Below is a small trained network, with its code and all its weights. Each question gives an input and a class and asks what happens when units are switched off, that is, made to give their printed mean instead of their output.

import numpy as np


def w(rows, s, z=0):
    codes = np.array(rows[::2]) - 128.0
    scale = np.full(codes.shape[1], s)
    scale[-1] = z or s
    return codes * scale


def f(y):
    return np.maximum(y, 0)


def log_softmax(a):
    a = a - a.max(-1, keepdims=True)
    return a - np.log(np.exp(a).sum(-1, keepdims=True))


def net(x, mask):
    res = np.array(x, float).reshape(1, 8) / 4 @ E
    y = f(res @ A[0][:, :-1].T + A[0][:, -1])
    res = res + np.where(mask, y, B[0][:, -1]) @ B[0][:, :-1]
    return log_softmax(res[-1] @ U[:, :-1].T + U[:, -1])


A, B = {}, {}
E = w([
[129,129,129,128,128,129],'x0',
[128,129,129,130,127,130],'x1',
[122,77,123,131,2,133],'x2',
[148,129,235,106,118,11],'x3',
[9,186,132,81,111,125],'x4',
[127,126,130,127,129,130],'x5',
[127,128,130,128,128,129],'x6',
[128,127,127,127,128,128],'x7',
],0.018)
A[0] = w([
[116,145,99,131,137,155,177],'n1',
[124,137,153,96,146,104,122],'n2',
[149,124,132,145,172,128,198],'n3',
[130,147,160,115,131,106,130],'n4',
[108,159,115,128,150,152,176],'n5',
[170,131,129,140,169,131,211],'n6',
[107,163,134,111,153,129,115],'n7',
[105,158,117,115,153,130,164],'n8',
[135,110,101,148,120,167,248],'n9',
[94,119,132,122,78,132,79],'n10',
[106,144,140,110,130,108,86],'n11',
[100,174,131,112,159,127,127],'n12',
[98,134,123,112,93,124,72],'n13',
[157,75,125,156,95,127,133],'n14',
[94,141,130,106,80,132,51],'n15',
[145,127,233,108,117,2,130],'n16',
[148,101,152,115,94,97,116],'n17',
[113,134,81,146,137,177,254],'n18',
[157,89,126,138,97,115,131],'n19',
[163,103,156,132,106,110,123],'n20',
],0.02,0.0064)
B[0] = w([
[37,133,158,98,159,153,155],'n1',
[166,180,122,143,100,83,158],'n2',
[131,96,104,198,179,77,161],'n3',
[157,169,137,160,104,93,158],'n4',
[32,140,181,104,133,113,153],'n5',
[121,61,103,202,218,66,167],'n6',
[108,154,151,86,54,121,151],'n7',
[52,145,180,99,118,113,152],'n8',
[100,44,57,130,113,155,170],'n9',
[166,91,91,189,201,129,160],'n10',
[157,160,119,142,98,79,148],'n11',
[75,165,175,74,67,110,157],'n12',
[151,110,123,168,210,104,152],'n13',
[127,148,124,60,74,226,170],'n14',
[149,90,107,216,236,88,159],'n15',
[166,254,206,126,137,103,253],'n16',
[132,173,165,100,180,191,167],'n17',
[42,95,137,99,148,163,179],'n18',
[125,163,143,83,135,209,163],'n19',
[124,166,147,94,169,183,165],'n20',
],0.0092,0.046)
U = w([
[103,62,88,202,178,111,189],'0',
[106,149,161,56,109,168,133],'1',
[177,136,134,219,177,104,154],'2',
[132,149,143,124,9,82,4],'3',
[140,85,65,97,49,191,149],'4',
],0.014,0.0037)

Each question gives the input, the list of numbers given to net, and the class t.
The units are the neurons (one row each of A and B). Each row of codes is followed by its name. A weight is (code - 128) times the scale printed after its matrix; where a second scale follows, it is the last column's (A, B and U).
mask holds one flag per neuron, in row order. A switched-off neuron (its flag False) gives its mean, the last column of its row in B, instead of its output. The means were averaged over made-up inputs and are rounded, as every weight is.
A unit's drop is (log p(t) with every unit on - log p(t) with that unit switched off) / (log p(t) with every unit on - log p(t) with every unit switched off).
unit that matters most: the unit with the biggest drop
k most important neurons: the k neurons with the biggest drops, biggest first
drop of u: that unit's drop, to one decimal
input [-7,7,1,3,7,8,1,-5], class 2: 4 most important neurons	[n15, n13, n10, n14]
input [7,2,4,-3,-3,8,-6,7], class 4: unit that matters most	n16
input [2,-7,5,1,1,-1,-5,-4], class 2: 4 most important neurons	[n10, n15, n18, n12]
input [8,6,1,-8,-4,5,1,-3], class 4: 2 most important neurons	[n15, n14]
input [0,5,7,1,-5,-6,1,3], class 1: 3 most important neurons	[n17, n20, n19]
input [4,-3,1,-2,7,1,-8,5], class 0: 2 most important neurons	[n16, n15]
input [-6,7,-1,-1,0,-1,-5,-1], class 0: 2 most important neurons	[n16, n14]
input [-4,2,-7,-5,0,-6,-3,-5], class 0: 3 most important neurons	[n16, n6, n3]
input [-5,3,5,-1,0,0,-3,8], class 4: 2 most important neurons	[n16, n6]
input [-4,-1,-4,8,3,2,2,7], class 3: drop of n7	0.0
input [-1,-7,-6,-1,-5,-3,-5,0], class 0: drop of n16	0.3
input [8,-1,-5,-1,-3,-8,-4,3], class 0: drop of n16	0.4
